[[139 142]
 [116 114]
 [150 146]]
=>
[142 116]

[[148 139 152]
 [148 133 151]
 [147 123 152]]
=>
[152 133 147]

[[102 109 110 108]
 [112 116 117 115]
 [108 113 114 112]
 [155 148 147 149]
 [156 149 148 150]]
=>
[108 117 113 155]

[[121 150 137 139]
 [121 147 138 141]
 [123 134 142 150]
 [123 131 142 151]
 [121 141 141 151]]
=>
[139 138 134 123]

[[117 151 136]
 [133 146 130]]
=>
[136 146]

[[122 112 103]
 [120 116 120]
 [138 142 136]]
=>
[103 116 138]
---
[[105 151 131 122 123 121 132 111]
 [107 118 121 113 116 117 109 128]
 [123 110 132 135 129 125 142 114]]
=>
[[107 118 121 113 116 117 109 128]]

[[148 138 153 151]
 [128 139 138 101]
 [111 135 105 146]]
=>
[[128 139 138 101]]

[[135 130 125 130 126 116 107 124]
 [135 130 125 130 126 128 107 124]
 [134 130 125 130 126 128 121 126]
 [135 130 125 130 126 121 131 124]
 [135 127 125 130 126 121 107 126]
 [135 130 125 130 126 112 107 124]
 [135 130 125 130 126 115 117 124]
 [135 130 125 130 126 121 107 124]
 [135 130 125 130 126 121 131 124]
 [135 130 125 130 126 115 107 124]
 [135 121 125 130 126 121 107 124]]
=>
[[135 130 125 130 126 128 107 124]
 [135 130 125 130 126 121 131 124]
 [135 130 125 130 126 112 107 124]
 [135 130 125 130 126 121 107 124]
 [135 130 125 130 126 115 107 124]]

[[136 121 125 125 137 148 139 135 126 133 129 130 122]
 [123 132 123 140 122 125 121 124 133 126 123 123 114]
 [115 126 132 113 117 124 115 133 128 117 133 132 131]
 [140 136 129 130 138 136 140 129 137 144 134 127 109]
 [120 139 131 138 119 136 122 122 104 119 127 127 150]
 [123 129 136 125 126 142 125 139 114 121 135 134 126]]
=>
[[123 132 123 140 122 125 121 124 133 126 123 123 114]
 [140 136 129 130 138 136 140 129 137 144 134 127 109]
 [123 129 136 125 126 142 125 139 114 121 135 134 126]]

[[113 155 112]
 [131 102 146]
 [147 105 140]
 [150 135 137]
 [153 155 105]
 [105 135 153]
 [110 100 148]
 [106 104 129]
 [131 126 135]
 [108 106 140]
 [108 134 155]
 [102 122 101]]
=>
[[131 102 146]
 [150 135 137]
 [105 135 153]
 [106 104 129]
 [108 106 140]
 [102 122 101]]

[[125 126 133 126 126 126 149 134 128 133]
 [135 119 125 134 133 134 122 141 126 133]
 [116 126 131 116 132 117 128 125 124 118]
 [134 133 129 138 124 137 115 124 127 138]
 [111 128 130 111 128 110 127 116 127 109]
 [149 130 125 150 128 152 116 139 127 151]]
=>
[[135 119 125 134 133 134 122 141 126 133]
 [134 133 129 138 124 137 115 124 127 138]
 [149 130 125 150 128 152 116 139 127 151]]

[[127 119 148 142 117 157]
 [141 124 119 128 123 145]
 [117 127 114 130 135 118]
 [128 107 134 132 134 117]
 [121 142 120 136 138 149]
 [122 108 130 134 135 120]
 [116 114 125 139 128 127]
 [136 104 131 112 138 122]
 [140 127 111 115 141 117]
 [128 123 121 144 119 136]
 [136 131 140 122 123 150]]
=>
[[141 124 119 128 123 145]
 [128 107 134 132 134 117]
 [122 108 130 134 135 120]
 [136 104 131 112 138 122]
 [128 123 121 144 119 136]]
---
[[100 126 112 129 120 143 128 137 123 141 112 123 140]
 [125 120 118 138 114 128 115 119 125 143 133 106 147]]
=>
[[140 100 126 112 129 120 143 128 137 123 141 112 123]
 [147 125 120 118 138 114 128 115 119 125 143 133 106]]

[[126 143 150 125 133 131 125 128 121 120 122 126 154 119 125]
 [143 121 116 141 139 126 137 126 155 154 140 125 121 135 148]
 [132 115 114 120 142 133 139 120 158 132 147 128 116 123 132]]
=>
[[125 126 143 150 125 133 131 125 128 121 120 122 126 154 119]
 [148 143 121 116 141 139 126 137 126 155 154 140 125 121 135]
 [132 132 115 114 120 142 133 139 120 158 132 147 128 116 123]]

[[111 130]
 [138 121]
 [125 133]
 [148 116]
 [152 135]
 [114 118]
 [133 125]
 [133 109]]
=>
[[130 111]
 [121 138]
 [133 125]
 [116 148]
 [135 152]
 [118 114]
 [125 133]
 [109 133]]

[[150 135 128 145 128]
 [151 136 128 146 133]
 [150 136 128 146 133]
 [148 135 128 144 133]
 [149 128 128 145 133]
 [149 135 128 145 133]
 [150 128 128 145 133]
 [148 135 128 145 133]]
=>
[[128 150 135 128 145]
 [133 151 136 128 146]
 [133 150 136 128 146]
 [133 148 135 128 144]
 [133 149 128 128 145]
 [133 149 135 128 145]
 [133 150 128 128 145]
 [133 148 135 128 145]]

[[140 138 141 144 140 130 129]
 [136 145 122 139 150 118 116]
 [129 132 133 136 114 156 151]
 [138 127 135 126 118 145 158]
 [139 129 128 124 142 110 127]]
=>
[[129 140 138 141 144 140 130]
 [116 136 145 122 139 150 118]
 [151 129 132 133 136 114 156]
 [158 138 127 135 126 118 145]
 [127 139 129 128 124 142 110]]

[[109 133 126 121 124 121]
 [137 124 117 135 135 127]
 [137 135 133 139 125 110]
 [139 103 114 134 133 152]
 [144 118 126 140 131 121]
 [131 134 124 135 121 109]
 [145 123 131 138 138 124]]
=>
[[121 109 133 126 121 124]
 [127 137 124 117 135 135]
 [110 137 135 133 139 125]
 [152 139 103 114 134 133]
 [121 144 118 126 140 131]
 [109 131 134 124 135 121]
 [124 145 123 131 138 138]]
---
[[132 136 139 127 132 134 117 134 143 118]
 [136 135 141 147 112 133 109 125 141 105]
 [134 134 129 113 137 133 131 136 131 130]]
=>
[[134 134 129 113 137 133 131 136 131 130]
 [136 135 141 147 112 133 109 125 141 105]
 [132 136 139 127 132 134 117 134 143 118]]

[[105 123 143 141 117 114 129 117 128]
 [113 126 138 134 122 123 126 129 122]
 [120 125 138 127 120 127 128 130 125]
 [110 128 135 126 119 119 140 130 120]
 [119 121 139 128 115 125 137 125 124]
 [115 132 141 139 125 119 119 127 116]]
=>
[[119 121 139 128 115 125 137 125 124]
 [105 123 143 141 117 114 129 117 128]
 [120 125 138 127 120 127 128 130 125]
 [113 126 138 134 122 123 126 129 122]
 [110 128 135 126 119 119 140 130 120]
 [115 132 141 139 125 119 119 127 116]]

[[128 118 131 122 120 129 139 119 124 129 118]
 [122 132 129 122 132 126 134 126 129 124 135]
 [115 126 127 120 117 130 120 128 119 121 117]
 [129 137 126 134 135 128 117 136 132 127 136]
 [144 141 140 125 137 137 135 132 149 137 146]
 [124 124 115 138 131 117 113 125 122 125 127]
 [140 136 129 133 140 127 127 130 142 133 144]]
=>
[[128 118 131 122 120 129 139 119 124 129 118]
 [124 124 115 138 131 117 113 125 122 125 127]
 [115 126 127 120 117 130 120 128 119 121 117]
 [122 132 129 122 132 126 134 126 129 124 135]
 [140 136 129 133 140 127 127 130 142 133 144]
 [129 137 126 134 135 128 117 136 132 127 136]
 [144 141 140 125 137 137 135 132 149 137 146]]

[[140 106 108 136 119 157 121 126 141 144]
 [115 142 127 129 107 132 130 117 135 128]
 [116 118 130 120 138 122 119 132 109 123]]
=>
[[140 106 108 136 119 157 121 126 141 144]
 [116 118 130 120 138 122 119 132 109 123]
 [115 142 127 129 107 132 130 117 135 128]]

[[130 141 119 120 116 126 111 115 140 139 121 131]
 [131 140 120 144 133 115 133 120 128 122 116 134]
 [138 136 123 136 137 121 125 128 121 114 118 137]
 [123 118 123 128 140 130 131 133 111 131 135 118]
 [140 134 133 125 133 127 120 134 128 111 122 140]
 [122 119 121 132 138 131 131 128 116 133 133 118]
 [119 127 127 115 122 127 129 151 122 132 138 119]]
=>
[[123 118 123 128 140 130 131 133 111 131 135 118]
 [122 119 121 132 138 131 131 128 116 133 133 118]
 [119 127 127 115 122 127 129 151 122 132 138 119]
 [140 134 133 125 133 127 120 134 128 111 122 140]
 [138 136 123 136 137 121 125 128 121 114 118 137]
 [131 140 120 144 133 115 133 120 128 122 116 134]
 [130 141 119 120 116 126 111 115 140 139 121 131]]

[[127 155 129 112 120 123 120 139 144 125 118 115]
 [126 122 125 128 145 122 128 123 121 125 114 123]
 [128 125 129 124 114 146 121 124 127 129 138 128]]
=>
[[126 122 125 128 145 122 128 123 121 125 114 123]
 [128 125 129 124 114 146 121 124 127 129 138 128]
 [127 155 129 112 120 123 120 139 144 125 118 115]]
